In the rows, zero is written as 128.
Facts:
q461 β:289
q169 β:289 ρ:q75 Σ:q130
q148 β:800 ρ:q854 q540 Σ:q18
q937 β:800 ρ:q80 Σ:q300
q440 β:621 ρ:q649 q854 q126 Σ:q637
q648 β:621
q93 β:289 ρ:q673
q326 β:800 ρ:q871 Σ:q702
q372 β:621
q719 β:289 ρ:q721 q301 q882 Σ:q871
q628 β:621 ρ:q764 q414 Σ:q771
q126 β:621 Σ:q844
q984 β:621 Σ:q988
q978 β:800 ρ:q301 q126
q787 β:621 ρ:q18
q180 β:800 ρ:q440 Σ:q116
q225 β:621 ρ:q104 q18
q939 β:289 ρ:q277 Σ:q762
q540 β:800 ρ:q301
q771 β:800 ρ:q779 q126 Σ:q137
q882 β:621 Σ:q533
q570 β:829 ρ:q481 Σ:q461
q414 β:621 ρ:q18 q853
q224 β:289 ρ:q854 Σ:q548
q417 β:829 Σ:q779
q637 β:829 ρ:q439
q677 β:621 Σ:q540
q994 β:621 ρ:q18
q673 β:621 ρ:q854 q414 q767
q220 β:621 Σ:q507
q629 β:289 ρ:q854 q126 Σ:q854
q137 β:621 Σ:q721
q53 β:621 ρ:q481
q330 β:621
q578 β:289 ρ:q854
q315 β:289
q118 β:621 Σ:q271
q487 β:289 ρ:q853 Σ:q719
q934 β:829 ρ:q259 Σ:q526
q427 β:621
q484 β:289 ρ:q854 q629
q306 β:621 ρ:q906
q140 β:800 Σ:q129
q823 β:621 ρ:q481 Σ:q908
q14 β:621 ρ:q881 q126 q439
q779 β:621 ρ:q854 q301 Σ:q689
q136 β:829 ρ:q853 Σ:q465
q623 β:621 ρ:q578 Σ:q423
q431 β:800
q18 β:800
q423 β:800
q762 β:621 Σ:q718
q289 β:800 Σ:q213
q825 β:621 ρ:q578 q475 Σ:q341
q624 β:289 ρ:q649 q677 q637 Σ:q535
q881 β:621 ρ:q126
q282 β:621 Σ:q764
q532 β:621 ρ:q517 q18 q988
q896 β:621 Σ:q274
q633 β:621 ρ:q906 Σ:q148
q287 β:621 ρ:q881 q135 q779 q854 q277 Σ:q623
q693 β:621 Σ:q939
q189 β:621 ρ:q711 q400 Σ:q840
q437 β:829 ρ:q126 q105
q988 β:621 ρ:q220 q147 q540 Σ:q380
q301 β:829 ρ:q854 q18
q607 β:621
q916 β:829 Σ:q63
q649 β:621 ρ:q854 q18 Σ:q935
q764 β:621 ρ:q481
q213 β:289 ρ:q721
q475 β:800 ρ:q559 Σ:q677
q200 β:829 Σ:q561
q9 β:829 ρ:q53 Σ:q481
q460 β:800 Σ:q307
q214 β:621 ρ:q342 q347
q271 β:621 Σ:q233
q767 β:829 ρ:q126 q853 Σ:q632
q267 β:800 Σ:q200
q409 β:829 Σ:q195
q888 β:800
q95 β:289 Σ:q201
q481 β:800 ρ:q649 q18 Σ:q382
q465 β:621 ρ:q578 q844 q932 Σ:q181
q105 β:621 ρ:q854 Σ:q932
q121 β:621 ρ:q104 Σ:q188
q288 β:800 Σ:q995
q555 β:621 ρ:q307 Σ:q426
q723 β:621
q766 β:621 ρ:q607 Σ:q551
q854 β:800 Σ:q475
q561 β:289 Σ:q785
q878 β:829 ρ:q649 q906 Σ:q280
q844 β:621 ρ:q126 Σ:q597
q983 β:621 Σ:q928
q382 β:621 Σ:q882
q559 β:621 ρ:q854 Σ:q490
q147 β:621 ρ:q301 q481 Σ:q218
q786 β:621
q976 β:621 ρ:q526 q723 q854 q148 Σ:q226
q135 β:621 ρ:q668
q765 β:800 ρ:q277 Σ:q224
q601 β:621 ρ:q277 Σ:q247
q776 β:621 Σ:q976
q246 β:621 ρ:q440 q525 Σ:q517
q721 β:800 ρ:q649 q126 Σ:q301
q181 β:621 ρ:q326 q440
q215 β:621
q853 β:289 ρ:q526 q282 Σ:q861
q785 β:829 Σ:q28
q446 β:829 Σ:q487
q300 β:800 Σ:q136
q928 β:800 Σ:q409
q509 β:621 Σ:q95
q426 β:621 ρ:q559 q578
q615 β:800 ρ:q844 q126 q266 q771
q632 β:289 Σ:q378
q815 β:621 ρ:q526 q416 Σ:q215
q341 β:800 ρ:q126 Σ:q578
q342 β:829 ρ:q854 q126
q188 β:800 ρ:q854 q80 Σ:q668
q416 β:289 ρ:q481 Σ:q278
q425 β:621
q219 β:800 ρ:q937 q854 Σ:q737
q233 β:800 ρ:q440 q765 q908 Σ:q624
q826 β:800
q672 β:621 ρ:q450 q93 q171 Σ:q431
q456 β:800 Σ:q555
q905 β:800 Σ:q270
q247 β:621
q908 β:289 Σ:q140
q112 β:829 ρ:q854 Σ:q414
q28 β:621 ρ:q259 q484 Σ:q905
q241 β:289 ρ:q307 q465
q186 β:289 Σ:q888
q861 β:621 Σ:q93
q377 β:289 ρ:q80
q840 β:621 ρ:q282 q771 Σ:q225
q259 β:621 Σ:q80
q266 β:800 ρ:q526 q220 q301 q277
q236 β:621 Σ:q711
q507 β:829 ρ:q126 q414
q171 β:829 ρ:q342
q85 β:800 ρ:q624 Σ:q628
q63 β:800 ρ:q307 Σ:q112
q64 β:800 Σ:q917
q351 β:829 ρ:q711 q578 Σ:q446
q812 β:800 Σ:q304
q525 β:800 ρ:q18 Σ:q853
q274 β:289 ρ:q633 Σ:q267
q12 β:621 ρ:q854 q939
q439 β:800 Σ:q163
q104 β:289 ρ:q440 q14 Σ:q189
q444 β:800 Σ:q825
q378 β:289 ρ:q764 q786 Σ:q788
q277 β:800 ρ:q854 q18 Σ:q984
q917 β:800 Σ:q147
q218 β:621 Σ:q105
q668 β:800 ρ:q854 Σ:q64
q195 β:621 Σ:q878
q163 β:621 Σ:q400
q820 β:800 ρ:q854 q702 q786
q551 β:621 ρ:q219 q578 Σ:q169
q938 β:621 Σ:q171
q129 β:621 ρ:q53 q906
q201 β:621 ρ:q475 Σ:q126
q400 β:829 ρ:q854
q278 β:621 ρ:q169 q854
q526 β:800 ρ:q702 q126 Σ:q289
q712 β:621 ρ:q854
q597 β:621
q718 β:800 ρ:q854 Σ:q647
q694 β:800
q711 β:800 ρ:q854 q559 Σ:q75
q226 β:800 Σ:q460
q380 β:829 ρ:q881 q854 q266
q116 β:800 Σ:q776
q906 β:289 Σ:q633
q75 β:621 ρ:q854 q266
q548 β:621 Σ:q916
q67 β:829 ρ:q382
q533 β:621 Σ:q246
q270 β:289 Σ:q219
q647 β:289 Σ:q700
q932 β:829 ρ:q647 Σ:q416
q702 β:289 ρ:q481 q80
q307 β:621 ρ:q854
q689 β:289
q967 β:289 ρ:q18
q700 β:621 ρ:q526 q14 Σ:q896
q280 β:621 Σ:q220
q788 β:829 ρ:q668 Σ:q983
q517 β:621 ρ:q721 Σ:q815
q304 β:829
q935 β:621 ρ:q711 q854
q347 β:621 ρ:q481
q381 β:621
q130 β:621 Σ:q874
q874 β:800 Σ:q282
q995 β:621 Σ:q823
q80 β:829 Σ:q236
q902 β:621 Σ:q601
q871 β:621 Σ:q121
q737 β:621 Σ:q509
q535 β:800 Σ:q570
q450 β:621 ρ:q80
q505 β:829 Σ:q525
q490 β:829 ρ:q427 q307 Σ:q118

Known rows:
[ 98 122 141 149 119 132 144 134 107 155 138 166 138 130 131 133 142 149
 109 137 147 141 137 175 150 110 144  87 127 122 142 129 144 121 132 117
 107]: q693
[121 127  85 104 160 132  94 131 121 111 162 125 140 142 107 122 144 118
 124 119 112 104 104 113 140 120 119 146 122 148 103 137 129 116 120 120
 147]: q673
[131 132 118 122 127 129 132 107 172 124 114  98 123 125 126 113 141 126
 131 125 155 126 134 116  93 139 112 102 129 126 188 137 137 119 135 127
 115]: q787
[148 135 130 121  84 123 109 153 128 138 115 120 118 122 136 122  91 137
 158 119 114 175 168 116 123 127 114 126 124 114 106 123 123 129 114 130
 126]: q637
[132 127 137 157 122 133 138 156 144 135 109 132 133 125 137 145 137 132
 135 127 127 127 141 142 145 130 162 105 125 117 134 118 134 136 137 135
 128]: q607
[128 131 123 122 146 132 126 137 119 120 131 129 140 135 124 126 112 128
 129 130 127 102 124 139 100 124 129 127 126 133 134 128 135 115 132 137
 150]: q465
[134 141 120 124  89  95 118 112 120 126 147  91 112 124 139 126 111 160
 126 128 131 178 154 110 109 141 127 197 119  92 116 128 125 123 115 123
 129]: q932
[128 130 164 128 132 140 135 123 153 139  93 131  98 120 120 118 104  94
 169 122 109 113 126 130 122 119 102 130 146 149 140 117 123 165 128 126
 130]: q719
[119 122 149 148 122 124 148 134 125 125 117 146 132 118 145 142 136 140
 110 138 142 134 130 139 142 129 135 103 129 127 118 122 138 132 137 118
 131]: q882
[137 134 121 123  94 126 102 149 135 140 126 123 115 117 131 126 101 148
 165 117 118 168 166 113 123 132 121 141 125 113 107 124 122 135 110 116
 121]: q490
[190 118 121 175 119 140 106 151  26 150  92 163 148 135 137 136  56 124
 142 135  76  65  80 145  99 161 127 148 147  96 128 120  63 117 144 179
 122]: q126
[144 121  98 166 114 136 101 145  75 148  92 137 125 140 125 127  70 120
 156 131  92  89  85 162  93 153 105 152 132 111 151 120  96 123 150 159
 144]: q14
[130 126 104 152 119 136 115 149 148 133 112 122 128 130 124 130 127 123
 143 126 123 115 127 128 128 138 131 112 126 122 149 123 127 128 137 132
 130]: q825
[116 119 112 128 123 130 131 126 131 121 119 137 128 124 129 128 132 126
 116 137 136 132 118 123 128 139 110 103 124 137 124 129 129 122 135 118
 127]: q475
[144 137 174 110 100 111 136 121 118 135 133 116 114 120 150 137 122 160
 136 118 137 185 164 134 131 125 137 161 128 109 101 129 127 141 107 128
 127]: q409
[108 128 144 142 127 119 143 106 132 129 134 142 110 116 121 117 114 118
 122 141 131 121 127 106 126 122 109 140 142 132 133 119 129 145 123 108
 107]: q378
[141 137 169 111 106 118 134 114 115 140 139 124 118 116 147 139 125 170
 143 118 139 178 162 133 129 126 144 169 132 106 110 130 124 143 102 117
 120]: q505

Rows:
No name comes twice in this set of rows, the named rows included.
[187 117  99 168 118 143  95 145  39 147  92 154 146 137 129 123  53 116
 148 134  77  64  79 138  83 164 105 143 146 102 143 123  65 110 145 175
 117] -> q844
[110 132 121 125 135 140 127 143  94 152 139 146 144 151 115 116 109 130
 127 130 130 118 133 185 110  99 134 103 119 129 155 134 143 104 135 149
 130] -> q700
[113 118  91 130 135 121  84  98  53 133 155 154 111 137  97 110 109 104
 123 131  76  96  55 112 157 130  75 209 144 140  87 130  93 140 118 108
 122] -> q629
[125 124  69 116 159 136  77 126  72 124 150 135 136 147 101 118 106 125
 140 123  95  78  70 133 105 134  96 183 130 139 114 137 104 112 125 127
 155] -> q440
[118 125 182 120 134 132 149 104 129 130  98 148  99 114 129 116 101 105
 144 133 124 123 115 127 121 119  79 120 149 160 128 120 130 161 125 111
 132] -> q487
[139 132 168  82 121 129 119 103 126 137 117 121 101 117 140 129 117 159
 169 108 132 170 142 134 112 133  91 163 139 134 110 136 119 153 101 105
 142] -> q351
[127 130 183 106 159 138 152 143 137 118 113 141 131 127 142 147 127 135
 139 122 136 116 136 158 121 111 144 115 133 153 112 123 145 143 127 131
 173] -> q871
[120 134  95 139 118 116 129 101 181 115 116  78 116 127 122 109 128 128
 127 134 159 121 130 107  67 154 106 125 123 114 202 132 139 111 145 125
 124] -> q147
[134 132  58  84  99 126  62 141 167 119 145  95 115 127 104  98 131 115
 161 105 107 175 153  64 148 130  78 126 118 139  98 140 127 122 107  98
 115] -> q301

The same nodes again, as new rows of numbers:
Known rows:
[128 172 140 168  89 133 117 110 135 152 106 137  87 155 119 164 139  68
 146 159 152 112 151 148 101 118]: q136
[ 63 140 148 160  97 109  92 148 157 140 126 141 101 145 121 150 157  51
 112 127 152 148 127 161  80 148]: q130
[140 185 123 186  79 101 135 142 168 116  95 139 101 160 116 183 108  82
 141 150 152 132 157 175  81 121]: q9
[ 92 161 143 161  76  91 119 165 159 122 109 134  89 147 134 153 107  74
 121 107 152 144 146 156  66 146]: q633
[127 173 144 154  80 148 115 103 123 143 110 136  86 146 115 159 153  69
 143 174 151  98 151 141 102 101]: q437
[ 82 169 146 137 102 166 100 117 105 141 109 140  84 169 147 160 128  93
 136 157 119 135 156 135 111 134]: q771
[ 96 201 124 138  48 117  93 152 134 118 106 138  65 169 123 162 141  84
 122 147 148 133 128 147  98  97]: q377
[ 67 139 148 160  97 111  91 146 160 139 126 145  99 143 121 149 155  50
 110 122 149 147 125 162  82 146]: q984
[ 99 149 147 173  86 145 128 113 201 153 116 153  75 171  98 158 152  36
 114 141 162 158 127 156 123 127]: q409
[ 97 185 125 144  96 127  91 132 105 170  82 149  76 159 135 146 134  81
 152 135 138 137 123 133 122 103]: q104
[ 70 132 131 169  97 112  89 151 157 132 111 142 122 140 125 157 159  58
 118 129 141 159 125 183  78 139]: q215
[105 157 135 179 105 117  99 119 178 153 125 143  88 171 103 166 160  48
 114 153 157 140 131 159 108 144]: q304
[ 87 157 153 132  52 148 102 136 115 110 125 123  92 128 131 146 163  74
 123 155 149 113 149 146  67  96]: q935
[ 59 161 143 160 114 128  96 132 155 133 139 162  86 176 122 176 144  73
 108 148 131 152 136 164 113 161]: q460
[ 75 137 142 147  64 158  76 148 131 135 107  88  87 167 143 140 161  63
 113 142 138 149 143 129  68 132]: q307
[102 157 134 182 107 116  98 120 178 149 126 141  90 173 103 170 160  46
 115 152 157 142 133 157 105 141]: q417
[ 61 164 142 156 114 131  95 128 160 129 139 164  83 174 122 173 143  73
 106 148 131 153 136 164 112 161]: q694

Rows:
No name comes twice in this set of rows, the named rows included.
[ 98 148 139 152  92 127 118 137 102 136  90 151 129 110 139 151 133  84
 160 140 136 124 147 174  79 102] -> q246
[ 84 134 152 146  71 164 117 139 139 156  80 115  81 158 155 120 119  63
 133 111 143 165 143 117  89 127] -> q220
[129 174 135 164  74 149 107 117 137 139  99 109  81 171 126 160 139  70
 132 164 150 122 154 130  91 116] -> q342
[ 95 167 147 158  74  91 128 160 155 116 115 144  90 133 131 155 109  77
 124 114 156 129 146 161  65 134] -> q306
[ 95 158 152 142  78 124 118 141 117 138 104 135  94 125 141 141 125  77
 142 127 148 120 151 144  76 118] -> q988
[131 175 145 152  75 150 115 102 118 141 112 135  87 142 117 162 156  72
 146 178 152  94 157 144 100  96] -> q380
[ 67 151 157 138  54 149  78 156 123 135 124  80  72 168 137 145 165  59
 114 144 144 133 154 113  62 135] -> q559
[ 89 164 145 155  94 172  68 105 116  93 110 124  70 172 144 161 135  97
 103 136 127 133 156 117 118 139] -> q668
[ 75 148 127 158  90 199  64 144 128 147  78  57  66 240 173 147 117  87
 113 144 103 193 160  89  97 168] -> q854
[ 55 155 155 150  96 158 125 123 179 131 130 177  70 174 120 163 138  64
 102 133 138 173 127 162 130 142] -> q928

The same nodes again, as new rows of numbers:
Known rows:
[147 102 152 132 107 128 144  92 122  65 144 146 143 156 113 118  70  96
 150 146 137 115  95 112 125 152 122  94 130 148 110 105 172 118 134]: q490
[ 94 159 109 151 158 151 127 107 154 112 124 137  77 113  88 193 136 114
 124 124 182 136 107 108 121 121  90 127 146 115 107 130 132 112 175]: q64
[149 113 128 171  97 161 119  87 106 134 153 132 242 127 132 142 111 139
 161 124 147 135  88 132 147  59 129  80 215 163 164 151 161  85 111]: q702
[140  81 159  99 117 135 149 113 132  65 139 163 115 167 102 109  99  83
 127 157 129 125  88 101 128 176 112 107 102 141 118 120 189 117 143]: q934
[ 95 124 121 145 120 143 166 138 109 130  93 164 110 119  86 132 152 124
 104 105 164 146 105 161 106 108  92 131 151 164 120 173 151  94 131]: q186
[132 180 127 159 150 151 139 107 156  89 117 145  81 137  89 197 122 108
 134 141 169 125 134 121 118 130  95 144 147 146  89 145 125  97 147]: q535
[137 168 163  58 141 138 113 125 128  65 147 110 162 101 163  84 138 124
 135 123 120 129  94 176  89 146 127  91  68 144 191  85 127 126 128]: q881
[140 128 149 101 115 146 125 114 134 111 146 122 150 148 148  80 125 114
 110 129 119 147 106 121 143 125 137 127 129 103 162 113 114 106 144]: q628
[ 90 139 129 186 130 115 160 124 119  74 130 124 137 130 114 170  77 118
 119  88 155 127 131 106  98  95 113 125 170 182  84  98 183 126 173]: q304
[144 134 136 140 151 165 105  78 143  98 141 139 133 136 102 175 122 104
 177 167 166 144  91 113 146 129 108  82 130 107 152 121 134  99 138]: q475
[123 109 120 186 114  94 172  44  98 154 114 113 159 203 175 117  86  84
 160 119 121 144 102  98 156 142  97 111  82 140  99  59 167 163 154]: q301
[119  69 133 114 125 128 148  95 116  77 132 149 127 121  95 103  90 107
 139 133 151 128  67 106 129 160 121  73 122 104 141 110 178 126 162]: q351
[149 109 144 157 130 127 134  72 116  91  98 108 124 146 167  63 132 106
 137 122 120 167 119 141 152 120 117  94 109 103 155 103  97 100 144]: q12
[137 119 146 141 113 128 135  90 125  75 160 126 180 160 141 143  74 102
 145 130 128 114  95 100 124 129 117  98 135 169 113  85 183 125 151]: q637
[113 110 111 111 101 159 127  99 110 152 145 143 159 136 127 118 141 121
 140 131 152 141  50 148 129 116  94  87 126 140 150 135 148 124 126]: q487
[104 147 133 134 127 137 145 146 136  99 113 124  94 124 122 105 125 121
  79  94 144 150 136 131 112 103 126 148 146 123 124 122 109 105 166]: q762
[111 166 120 150 168 137 150  99 166 106 114 135 108 125  98 184 157 121
 112 120 153 126 131  98 125 129  87 161 143 133 118 149 158 101 181]: q300

Rows:
No name comes twice in this set of rows, the named rows included.
[136 155 157  72 130 140 113 127 131  78 145 114 156 114 151  81 132 122
 130 127 121 136  99 161 106 138 134  98  86 132 185  91 120 118 132] -> q14
[149 123 136 123  87 157 134  99 110 140 134 153 164 162 130 123 129 105
 149 145 142 130  76 153 129 121  99 105 135 170 135 147 138 106  99] -> q624
[151 144 117 145 129 159 148  71 131 206 158 151 185 174  99 175  95 113
 170 164 162 131 101  76 184 136 142 131 170  66 166 133 139 124 128] -> q481
[123 134 118 175 167 113 184  41  94 206  71 136 135 157 108 136 129  98
 187 154 160 164 117 120 169 164 106 112  83  52 177 115 129 145 130] -> q277
[125 103 142 112 124 122 159  97 126  93 147 133 179 148 130 120 101 111
 128 127 120 114  93  93 129 149 116 113 116 146 139 102 209 132 164] -> q136
[119 106 115 123 110 124 137  69 133  86 171 107 175 132 155 133 101 123
 128 105 124  99  57  86 135 134 100  92 134 134 114  83 184 148 190] -> q171
[129  74 113 123  84 187 105  93 123 148 171 150 183 145 121 129 131 119
 135 144 156 139  41 110 158  87 110  85 186 132 151 154 144  93 132] -> q416
[145  83 131 206 123  96 149  17 108  51 101 102 131 163 181 103 101  91
 162 114 113 135  96 109 153 124  78  71 100 150  93  80 159 122 173] -> q400
[117 159 123 130 155 141 156 101 158  98 107 152  72 111  75 173 152 119
 117 131 166 118 118 115 120 149  92 152 137 110 115 161 139 107 170] -> q439
[139  92 142 126 119 116 169  96 106  80 127 149 156 116  85 105  71 117
 145 131 145 113  92 110 128 152 141  86 145 111 144 120 183 128 142] -> q9
[ 98 132 118 107 123 129 159 126 142 107 112 123  75  99 121  84 147 135
  58  84 141 133 107 123 123 131 118 154 143  87 125 137 106 120 192] -> q938
[155 163 154  72 158 158 100  91 172  67 160 140 139 140 126 165 162  97
 162 177 133 118  83 131 116 175  86 108  69 149 163 119 162 111 134] -> q526
[137 139 148 115 125 141 117 109 147 110 155 103 180 159 182  99 139 118
 111 118 107 146 113 110 140 105 125 128 129 136 162  97 132 104 156] -> q181

